(in the rows, 128 means zero)
[168 126  88 152 134 109 105  94 138  91 140 144 100 119  96 143 147 121
 155  76 120 142 157 141 121 145 134 121 148 148 159 117  92 130] -> Rok
[109 174 108 133 143 123  96 160 132 160 110 144 154 149 154 156  91 119
  74 114 119 136 130 118 142 134  99  89 176 144 157 152 123 131] -> laki
[133 131 107 152 135 124 138 123 106 113  88 144 134 104  95  96 117 128
 126 100 130 145 154 126 116 149 174 131 113 132 151 132 129 154] -> kof
[144  95 128 128 147 129 142 110 142 112 140 139 129 119  96 101 123 100
 164 154 106 119 152 147 145 127 133 147 102 116 128 138 128 114] -> Tov
[147  58 165 128  91 121 150 126 144 138 145 130  95 132 124 139 127  93
 165 171 125  83 129 157 125 103 105 152 131 102  89 127 120  93] -> Tov
[213  85 136 113 168 180 114 132 148  96 151 117 118 118 115  95 181 134
 167 187  92 170 161 121 146 100 144 147  73 106 118 136 174  92] -> rir
[115 144 107 139  89 141  78 132 162 137 121 135 124 158 147 209 120 147
 123 133 124  93 152 110 119 152 116  77  97 159 154 119 113 102] -> Rok
[167 104 100 116  67 112 170  79 133 148 135 141 141 153 118 198  76 108
 134 113 113  59 142 121 143 137 105 131 133 127 160  99  87 155] -> Rok
[117 162 107 116 112 123 105 126 162 187 106 139 155 169 140 225  69 128
  93 103 140  71 116  95 163 134  85 112 120 138 163 137 113 106] -> Rok
[132 140 149 177 116 113 118 155 138 144 135 138 108 135 129  97 116 123
 160  93 129 115 106 127  97 138 112 120 130 104 108 122 120 119] -> Notor
[124 129 148 166 131 119 125 164 103 147  85 135 113 156 142 100 116 134
 167 115 127 154 108 140  87 141 140 112 116 117 103 118 122 110] -> Notor
[128 123 151 153 122 129 139 154 144 127 124 118 116 126 143 110 119 117
 149 120 120 134 117 159 108 105 114 108 122 132 100 161 103 124] -> zum
[166  89 106 126 141 149 118 125 160 105 155 138  96 120  96 112 136 114
 137 143 109 143 163 128 138 138 138 110 116 135 120 139 139 128] -> kof
[127  86 124 113 130 135 104 112 159  98 180 128 111 100 113 101 150 116
 167 180 105 130 142 126  95 137 145 142 157 105 143 126 148 146] -> mel
[137 194  82 168  88 102 140 193 135 135  54 158 164 165 133 141  91 103
 146  49  98 126 159 157 138 148 122  70 125 127 140 133 124  84] -> Tov
[155 104 118 127 122 136 107 119 144 114 146 131 110 109 128 130 133 110
 159 150 106 146 138 118 125 131 124 115 145 111 142 132 125 136] -> mel
[111 148 117 125 131 107 119 148 130 161 110 141 162 132 120 148  93 142
  92 122 151 118 118 101 142 145 116 136 127 123 144 122 133 118] -> Notor
[132  96 148  84 108 124 140  97 125 128 152  97 108 117 116 135 109 125
 111 161 124  91 121 111 160 124  98 151 140 142 112 146 114 134] -> Vupe
[163 112 126 133  96 151 134 137 135  84 117 143 141 123 112  86  95 116
 146 112  92 133 147 151 143 111 155 125 116 103  93 124 123 115] -> zela
[144 172 123 194  91 127 102 134 125 149  86 148 125  84 125 114 112 103
 132  63 124 144 121 115 127 122 118 108 145 118 141 149  88 125] -> mel
[124  92 158 108  81 124 137  95 135 113 175 102  94 129 139 149 120 112
 129 167 149  89 113 110 158 131  91 142 130 115 112 139 119 130] -> Vupe
[177 144 132 191  58 145  97 180 140  97 117 164 122 117 227 160 106 158
  99 115 140 117 155  95 123 121 114  77  94  71 140 121 103 137] -> zela
[ 92 111 154 206 107 110  84 162 122 124 119 139 116 128 197 214 141 113
 107 157 160 140 126 122 131 105 149  77 142  97 148 149 127 125] -> laki
[114 148 129 134 152 107 123 128 104 122  90 132 139  97  78  77 100 100
 113  88 102 152 119 155 116 126 154 143 177 161 110 143 138 129] -> laki
[118 113 157  85 108 109 127  99 118 109 168 128  97 128 103 144 101 107
 103 104 146  86 103 124 155 109  65 178 201 100  92  99 110 128] -> zela
[ 80 135 149 135 147 136 117 169 132 167 101 112 133 168 173 183  96 162
 106 166 109  75 137 116 140 119 116  83  71 156 142 164 109 112] -> Tov
[170 107 115  98 116 129 117 140 154  67 157 143 114 115 129 118 103 147
 122 129  92 116 160 113 142 136  94 106 157 101 122 117 137 144] -> zela
[ 94  87 154 132 105 121 151 114 121 134 138 128 105 114 107 127 131  96
 137 143 147 118 105 131 139 123 104 159 157 102 106 128 133 129] -> mel
[162  93 135 146 159 122 103 131 145 105 145 139 119 130 127 127 137 118
 142 147 120 129 144 140 126 143 123 125 148 108 143 156 126 122] -> laki
[139 132 137 154 140 154  76 136 139 118 135 135 138 120 143 113 123 121
 136 165 103 130 146 131 102 132 161 117 109 131 144 143 136 127] -> laki
[113  53 150 115 118 106 125 100 108 145 130 132  93 129  52 150 143 116
 142 155 130 105 131 136 142 146  72 142 183 137  90 107  87 100] -> Notor
[141 136 120 181 143 114 130 137 100 123  97 154 138 135 102 105  74  98
 125  87 116 119 147 152 120 135 149 136 130 130 144 144 118 145] -> laki
[126 165 110 115 111 119 128 134 127 148 111 127 166 156 120 157  75 149
  81 104 141 106 132 107 147 113 107 124 157 132 169 142 120 135] -> rir
[125 112 108 133 129 108 148 135 139 139 121 111 136 132 116 160 121 134
 128 105  98 119 140  97 171 104 127 104 146 119 167 152 143 144] -> tel
[171 133 104 154 115 144 140 110 109  98 107 147 149 109  95  86  93 126
 128 117 121 165 142 136 141 113 175 152 107 130 148 135 130 147] -> rir
[133 121  99  75 113 177 184 130  46 115 129 107 116 179  99  86 137 148
 140 156 112 133 199 116 146 166  75 127 118 165 175  68 127 161] -> mel
[150 140 153 182  22 136 114 143 134 140  77 133 113 103 165 139  99 119
 136 106 161 128 102 112 104 118 155  86 113 107 118 135 120 116] -> kof
[105 108 107  11 218  51 221 104 170 184 201 114 133 195  98  94 101  59
 107 105  56  68 154 132  20  95  85 214 227 116  76  70 209 174] -> tel
[118  96 202 160  57 123  83 136 152  51  96 132  82  88 168 148 109 174
 164 165 133  87 134  73  85 157  81  51  97  62 105 125 157 126] -> zela
[169  94 133 124 114 130 122 128 146  94 144 120 114 107 136 144 125 117
 156 165 127 139 145 136 122 115 116 115 115 124 128 138 121 133] -> zum
[154 117 126 142 152 131 107 130 130 111 138 137 131 119 124 106 139 114
 133 141 107 145 150 142 116 135 144 130 145 125 140 139 131 131] -> laki
[137  68 160 103  88 123 162 114 144 139 182 110  88 129 132 149 152 112
 105 153 175 101 107 124 142 103 105 160 164 107 103 122 126 127] -> kof
[108 159 100 115 141 116 126 138 165 138 149 113 137 133 123 157  77 118
  83 108  82  92 143  98 188 127  97  79 127 156 132 176 126 143] -> Vupe
[ 86 141  81 111 121 113 147 125 154 161 144 128 154 166 106 168  89 124
  71 105 113  93 162  94 159 124  97 108 147 155 162 132 136 147] -> tel
[150 101 153 127 123 139 109 146 132  74 130 127 108 126 135 101 141 154
 147 125 132 136 143 126 138 120 110 116 145  84 118 134 121 111] -> zela
[115 110 148 145 121 121 148 146 141 110 120 128 105 106 133 116 137 123
 148 134  95 125 133 155  91 137  94  97 127 141  87 146 109 140] -> zum
[101 136 117 137 116 101 167 128 142 127 132 125 165 121 126 170 111 121
  96 115 129  97 158 125 147 122  88  93 132 132 149 148  94 157] -> zum
[ 88 112 109 149 123 129 131 130  90 121 116 161 132 104  90 109 128 136
 119 152 140 158 133 121 153 170 134 145 127 129 143 101 132 147] -> Notor
[140  72 141 111  91 111 164 123 144 110 168 153 162  91  77 150 112  86
 113 123 135  54 128 125 213  94 110 226 173  23 113 114 158 120] -> zela
[136 153  87 110 112 131 117 133 149 145 141 129 147 145 155 193  83 121
  73 142  91  87 170  94 167 144 103  87 102 157 146 144 108 142] -> Vupe
[148 120 137 140 102 118 124 122 154 153 144 134 141 215 122 182  64 138
 136 101 221  32 125  98 165 163  71 141 128  55 215 165  91 121] -> kof
[148 119 102 155 102 118 104 135 111 121 104 157 145  91  85  99  81 121
 143 123 141 159 119 130 142 132 182 155 138 117 148 119 133 130] -> Notor
[148 115 106 141 148 133 100 135 152 128 141 156 139 121 104  96 128 118
 160 144 115 157 136 126 126 151 136 132 131 101 137 123 136 116] -> Notor
[ 36 163 133  94 146 124 195 138 147 152 193 142 170 126 163 103 252  99
  63 158 157 136 165 129  81 150  25 168 171  92 106  73 150 137] -> zum
[129 109 144 146  99 128  95 163 135 152 149 140  99 140 159 145 136 133
 141 156 143 123 104 123 108 138 106 129 147 103 116 107 122 110] -> Notor
[130 145 129 144 138  95 186 165  91 160 125  96 125 118 165 195 166 162
  87  70 118 101 142  76 207 107  45  83 178 103 191 150  87 170] -> mel
[ 45 140 112 121  83  99 166  95 151 110 123 123 165  99  62 148  85  82
 101 116  80  96 147 160 121 128 127  82 134 193  77 130 110 148] -> zum
[ 96 114 191 166 240 117 107 116  95 149 153 110  28 104 190 247 204 143
 107 152 122  95 146  41 123 110  49 126  51 115 133  97 148 164] -> Rok
[ 83 145  85 111 141 111 145 127 135 162 143 123 141 161 111 175 124 125
  84 100  97 106 152  97 165 129  87 113 166 150 165 126 126 150] -> tel
[ 81 104 150 153  85 111 121 121 128 124 159 134  98 102 120 158 149 101
 129 135 157  98 112 122 128 131 104 157 165  96 126 118 127 135] -> mel
[133 103 138 141  79 175  97 163 160 148 156 139  91 120 179 152 148 125
 110 189 145 131 128 107 127 122 128 109 104 113 114 124 149 117] -> kof
[ 79 137 121 110 142 109 150 129 126 170 103 142 172 119 128 168  81 107
 109 159 101  90 134 108 160 118 115 131 134 109 159 135 141 147] -> Tov
[125 101 159 112  74 131 134 110 137 130 127 115 118 105 119 136 122 121
 118 147 156 109  91 123 138 131 118 160 119 135  95 137 124 100] -> mel
[163 108 129 104 138 140 127 136 139  71 146 136 113 123 103  82 115 140
 141 115  91 119 161 127 143 133 101 125 138 103 109 121 136 131] -> zela
[120 131 123 162 137 112 125 153 147 159 104 155 135 128 123  95 115 115
 125 107 118 158 120 137 101 132 128 106 138 125  90 131 120 109] -> Notor
[139  87 136 131 115 143 132 172 121 124 125 116 118 161 159 147 122 115
 143 172 152 147 154 157 117  85 133 120 120 128 123 134 125 114] -> zum
[122 111 115 127 109 134 150 127 113 111 103 135 133 134 123 130 110 131
 129 142 137 135 133 129 127 155 173 124  98 129 141 126 138 148] -> kof
[153 109 144 142 108 152  87 147 130  94 148 144  87 125 171 163 118 113
 130 149 116 140 140 111 150  99 107 105 125  86 101 106 131 122] -> zela
[123 127 126 133 118 130 157 121  92 102  88 131 136 112 100  82 114 126
 148 135 127 146 146 145 140 137 152 140  91 147 137 124 132 122] -> Tov
[131 120 146 113 156 144 144 135 129 122 114 143 110  76  97  42  95 145
 123 152 110 120 122 122 141 145 110 173  80 148 114 148 161 133] -> Tov
---
[128 102 119 148 113 158 134 172 109 131 135 104 139 112 136 130 150 138
 135 153 115  98 136 111 165 105 119 143 116 121 133 106 111 152] -> gibi
[121 120 119 131 102 119 102 103 117 139 114 119 148 109 136 118 105 130
 105 119 126 135 131 139 103 133 144 133 133 127 134 142 135 121] -> gakad
[124 123 136 123 113 146 121  92 141 133 124  96 123 122 134 120 106 115
 121 152 126 131 126 119 134 115 118 139 124 129 129 125 111 116] -> Zurut
[115 151 115 108 118 129 147  99 179 135 115 116 117 131 143 122  77 111
 113 127 123 163 112 110 153 143 148 121 127 137 120 129 121  98] -> Muk
[134 139 135 117 133 126 134 159 106 168 129 125 113 153 123 165 130 116
 146 123 119 166 135 111 121 140 120 127 128 136 135 127 128 125] -> gibi
[118 106 122 131 102  91 104 125 146 131 130 124 105 132 115 123 112 112
 135 142 125 128 117 111 154 136 112 124 125 135 116  97 123 101] -> Ronak
[140 121 113 147 150 122 136 103 135 116 115 139 119 124 123 118 124 113
 105 149 142 122 107 135 152 121 131 136 125 146 130 125 116 127] -> putu
[108  99 117 120 122 100 108 157 133 119 137 136 125 117 116 137 129 128
 142 151 113 119 137 110 132 147 120  95 123 116 120 110 121 109] -> Megi
[102  98 148  99 108  88 140 134 131 148 137 132 126 148 142 147  99  99
 114  97 157 192 103 128 104 122 116 108 142 142 118 131 140 116] -> Muk
[134 137 127 129  71  97 158 113 125 102 118  89  99 128 129 109  80 126
 131 131 146 157 122 167 172 116 125 124 115 141  66 104 116 141] -> Zurut
[121 123 101 116 136 144 132 128 133 124  98 100 131 112 136 134 126 150
 122 140 137  87 129 139 137 133 140 110 151 125 149 138 115 120] -> pepir
[123  98 132 110 121 147 107 100 124 125 165 138 126 128 117 123 128 128
 134 138 133 136 105 140 170 121  87 128 124 129 134  69 145 132] -> nal
[156 126 146 138 132 107 114  99 142 133 112 127 102 121 130 138 142 121
 131 136 122 130 127 167 147 113 128 129 111 158 139 120 147 108] -> Zurut
[121 129 128 100 105 161 141 148 131 150 122 130 129 128 146 155 164 121
 109 104 127 147 124 133 108 116 142 102 129 112 154 156 117 115] -> fepu
[ 64 108 122 110 107 235 130  84  56 150 129 138 100 120 117 129 121 119
 135 152 135 107 133 179 116 122 129 107 156 100  92 160 150 136] -> fepu
[144 135 136 125 124  88 104 167 158 158 121 115 122 134 141 103 134 142
 145  67 126 136 136 140 133 142 132 123 143 134 118 106 165 103] -> Ronak
[139 138 124 138  86 134 114 111 116 131 146 113 109 105 114 149 122 115
 126 169 118 116 124 137 169 120  86 138 118 147 152 113 146 116] -> nal
[145 135 103 123 180 107 139 163 140 118 112 118 138 132 110 118 110 137
 127 116 141 103 117 114 113 142 136 110 131 115 121 118  84 109] -> pepir
[122  92 113 137 102  85 115  94 144 109 100 144 128 117 116 141 148 137
 129 124 105 128 118 136 126 121 151 118 132 120 136 122 146 128] -> Megi
[111  66 112 108  95 110 122 122 139 124  96 112 143 134 140 145 127 144
 146 106 128  98 110 169  69  97 136 107 178  98 134 135 121 162] -> putu
[153 122  99 141 134 141  95 153 166 123 112  97 154 133 116 117 125 121
 102 126 115 115 122 121 148 149 130 148 130 122 114 106 106  87] -> gibi
[120 124 110 116 126 140 116 126 133 143  93 111 132 118 148 135 107 147
 132 100  98 114 120 158 114 127 147 136 140 130 148 132 121 104] -> Muk
[147 151 132 116 132 135 128  81 121 150 115 117 104 113 108 139 105 107
 121 124 126 122 126  93 127 136 141 137 128 126 161 147 150 124] -> pepir
[139 149 138 125 159 152 133  99 127 144 162 159 109 158 123 126 143 114
 119 124 126 166 142 148 147 139 131 135 106 141 123 124  98  97] -> fepu
[129 102 122 146 144 133 133 105 150 150 150 112 140 140 130 117 135 122
 120 134 138 129 135 106 141 124 124 109 134 138 122  91 125 134] -> gibi
[126 162 126 110 128 124 126  99 149 109 116 135 131 108  94 117 110 152
 128  81 104 125 105 132 115 136 138 112 126 122 139 108 147 104] -> nal
[152 121 128 130 143  57 147 167 131 130 105 124 141 126 150 138 109 131
 135 102 125 144 109 100 107 104 118 150 138 145 167 120 132 143] -> gele
[146 124 120 132 100 124 101 119  83 130 124  98 142 141 140 140 118 123
  96  97 147 142 128 155 114 144 114 151 139 163 141 118 129 130] -> Bub
[137 144 113 142 183 173 135 115 164 148 156 140 133 146  94 131 137 132
 128 111 143  88 138  99  94 111 115 111 136 131 176 121 109 111] -> pepir
[ 82  87 128  96  98 134 113 124 160 122 172  91 137 104 140 126  87 122
 119 110  69 138 135 141 114 119 160 102 144  97 129 133 116 126] -> Megi
[ 77  73 142  94 147  97 168 113 120  94 147 136 135 110 133 126  98 116
 109 148 159 150  88  96 141 110 135 121 150 135 135 146 134 156] -> pepir
[130 141 134 122 135 149 153 133 135 127 104 134 118 139 138 142 152 129
 108 115 150 139 117 164 137 103 136 118 126 132 140 136 101 135] -> putu
[146 122 132 122 142 118 117 171 100 109 113 116 124 106  99 123 113 118
 121 127 125  92 134 108 120 134 159 126 113  84 116 146 114 138] -> Megi
[122 118 129 130  99 109 121 150 118  96 118 138 133 108 133 142 151 121
 106 124 136 118 121 144 128 133 159 102 124 145 141 147 155 138] -> Bub
[132 147 144 112  43  95 119  87 167 146  91  98 105 100 159 131 138 125
 132 116 114 141 126 124 168 138 149  92 126 123 111 100 176 129] -> Ronak
[109  96 116 135 104  75 102 113 132 121 120 133 153  92 129  98 112 142
 106 108 133 133 124 114 116 140 130 115 123 146 133 113 146 105] -> gakad
[147 141 130 131 100 102 105 127 139  97  96 152 138 129 122 115 137 127
 108 119 131 147 117  90 141 145 160 144 114 117 150 124 137 123] -> gele
[130 120 110 158  98 114 124 109 125 129 102 119 151 140 118 129 139 128
 109 102 115 154 114 146 108 128 155 136 145 124 100 129 138 129] -> gibi
[123 117 131  99 124 155 143 155 125 145 175 105 121 114 134 125  98 122
 133 106 103 120 141 117 131 109 104 146 122 127 150 128 105 120] -> fepu
[110 179 125 135 112 199 130 110 141 126 175 162 112 139 119 161 124 115
 180 186  79 101 158 119 117 129 144 121 131 122 145 152 151 165] -> Bub
[110 103 147 149  83  77 132  40 161 117 126 106 172  94 163  97 122 154
 107 142 153 115 150 125 130 108 117 124 133 153 122 100 134 144] -> gakad
[ 99  34 119 147 142   4  98 151  74 126  96 158 104 145  97 123 138 162
 182 138 150  88 132 108 105 130  93 143 144 157 149 107 108 108] -> Ronak
[128 134 141 116 104 125 128 142 123 137 100 114  97 123 118 133 131 114
 124 127 152 136 129 135 128 127 132  90 113 127 117 137 132 108] -> Zurut
[107 163 155 132 124  90 126  35 116 156 121 169 124 170 134 125 124 163
 154 106 134 199 169 160  97 149 142 155 140 161 135 144 141 124] -> gakad
[120 108 125 135 161 113 147 153 142 124 136 154 127 134 140 126 143 116
 117 141 132 152 104 134 146 108 124 125 119 140 132 122 102 127] -> putu
[192 107 115 142 141  98  56 134 139 137 201 106 127 134  95  87  48  91
 102  87 119 119 149 175 114 153 153 144 123 129 113 123 136 112] -> gakad
[146 134 140 126 159  93 107  94 200 128 100 136 139 139 110 119 130 119
 119 106 152 102 110 102 103 135 138 124 154 133 137 124 156  98] -> Ronak
[111 104 120 144 104 135 129 106 160 132 124 137 125 133 111 131 111 101
 111 124 139 126 111 129 118 102 124 130 134 130 129 139 141 109] -> Muk
[120 128 136 139 146 122  95 141 109 136 129 112 140 101 159  96 138 142
 123 144 147 123 143 154 141 165 133 118 153 172 118 145 193  98] -> Zurut
[134 129 131 138 112 114 100 134 185 130 132 157 139 113 122 130 138 127
 140 140 102 114 147 124 121 115 132 139 114 120 153 138 145 107] -> gakad
[151 147 131 137 200 123 140 185 141 125 104 131 140 109 138 133 146 136
 135 128 140  65 138 130 121 127 119 117 125 154 146 128 138 120] -> Bub
[131 135 113 185  86 110 157  85 208 164 150 154 128 144 103 133 157  97
 146 139  96 151 120  92  92  68 125 115 132  95 142 141 158 141] -> nal
[ 98  90 107 120 167 136 103  82 149 153 113 112 152 116 156 109 119 122
 123 146 121  95 128  97  88 156 148  81 158 124 135 121 138 121] -> Bub
[119 177 134 108 123 151 129 135 108 118 117 133 118 109 120 128 128 149
 132 134 124 138 121 140 166 150 119 125 118 134 131 118 145 108] -> nal
[122 109 138 121  94 104 106 120 107 111  80 147 110 120 102 137 126 132
 135 113 130 109 125 123 110 120 140 132 131 116 158 134 149 129] -> gele
[126 111 112 112 101 155 113 118 136 152 116  87 130 146 155 133  95 116
 113 136 156 131 128 146 141 135 114 138 153 132 126 125 118 112] -> Muk
[104 168 163 119  88 195 131 163 137 113 166 111 149  88 130 144 136 125
 108 132  93 126 125 155 142  90 108 158 124 116 150 152 143 122] -> nal
[132 130 110 150 150  95  72 106 130 187 123 139 126 149 152 124 123 104
 121 137  90 189 130 137 123 183 129 134 119 154 113 114 116  45] -> Muk
[113 113 162 112 128 120  92  89 137 162  85  89 137 149 152 111 137 113
 101 136 148 178 149 150 158 175 119 157 153 133  79 127 136  73] -> gibi
[133 133  97 130 130 141 132 106 118 132 124 122 132 126 149 135 109 117
 117 134 140 142 102 125 153 141 101 131 139 173 132  94 162 137] -> Bub
[121 147 125 128  90 133 138 131 135 116 124 153 126 130 115 121 148 141
 149 127 113 129 147 116 133 131 123 155 119 118 122 140 119 111] -> fepu
[129 141 102 120 107 134 140  85 152 132 175 196 130 142 120 167 139 136
 169 106  82 163 103 105 102 117 116 143 147 165 186 124 192 139] -> fepu
[131 145 107 135  99 154 126 122 122 133 157 106 131 151 125 124  96 108
 110 143 146 171 114 109 126 133 111 129 128 143 119 119 111 122] -> Zurut
[151 135 121 140  97 107 147 114 135 138  85 100 100 124 134 108 124 134
 138 122 124 138 132 124 154 109 143 128 100 120 117 116 111 131] -> Zurut
[123  96 128 125  28 111 129 122  88 138 116  94 131 120 137 151 155 145
 112 103 161 148 139 102 144 108  83 125 121 134 153  88 131 151] -> Megi
[138 136 132 148 107 101 135 118 139  92  82 125 150 128 101 150 146 147
 132 135 127 102 121 139 128 118 107 147 124 135  97  97 106 119] -> gibi
[ 91 137 127 145  95 134 125 135 128  77 111 131 168 102 119  80  99 139
 129 150 159  99 117 109 136 136  91 137 153 119  58  93 165 133] -> gele
[131 175 149 112 110 149 139  71 122 110 129 157 136 135 119 145 141 139
 122 108 108 152 130 133 111 131 142 165 120 135 144 147 117 120] -> fepu
[104 110 120 164 155  91 124 113  95 154  94 162 112 125  98  88 148 170
 181  98  98 120 160 105 116 130 121 155 120 118 121 108 148 115] -> Megi
[124 119 119 134 146 108 117 110 159 135  76 113 140 127 153 126 141 140
 109 115 119 133  94 150 145 117 125 152 141 143 133 104 109  92] -> Ronak
[ 94 104 131 149 129  63 122 117 176 106 132 117 146 141 118  95 128 163
 131 115 159  95 144 124 119 129 101 108 147 159 111  85  91  88] -> Ronak
[132 173 118 128 146 177 133  69 126 139 147 116 145 131 129 131 107 144
 134 151 129 118 120 127 124 135 108 129 150 134 139 108 134 140] -> nal
[125 149 129 152 105 134 134  76 138 136  83 137 110 119 115 132 152 142
 145 138 140 112 131 136 121 109 115 117 129 151 133 126 169 115] -> Zurut
[ 85  60 103 141  88 128  93  68  82 136 120 138 130 122 137 130 165 158
 130 146 137 127 137 134 139 138 118 110 151 142 148  99 160 137] -> Megi
[140 158 120 158  97 106 113 154 148  99 120 144 132 128 100 113 129 144
 112  79 113 131 139 130 120 124 146 143 115 141 161 128 127  98] -> gele
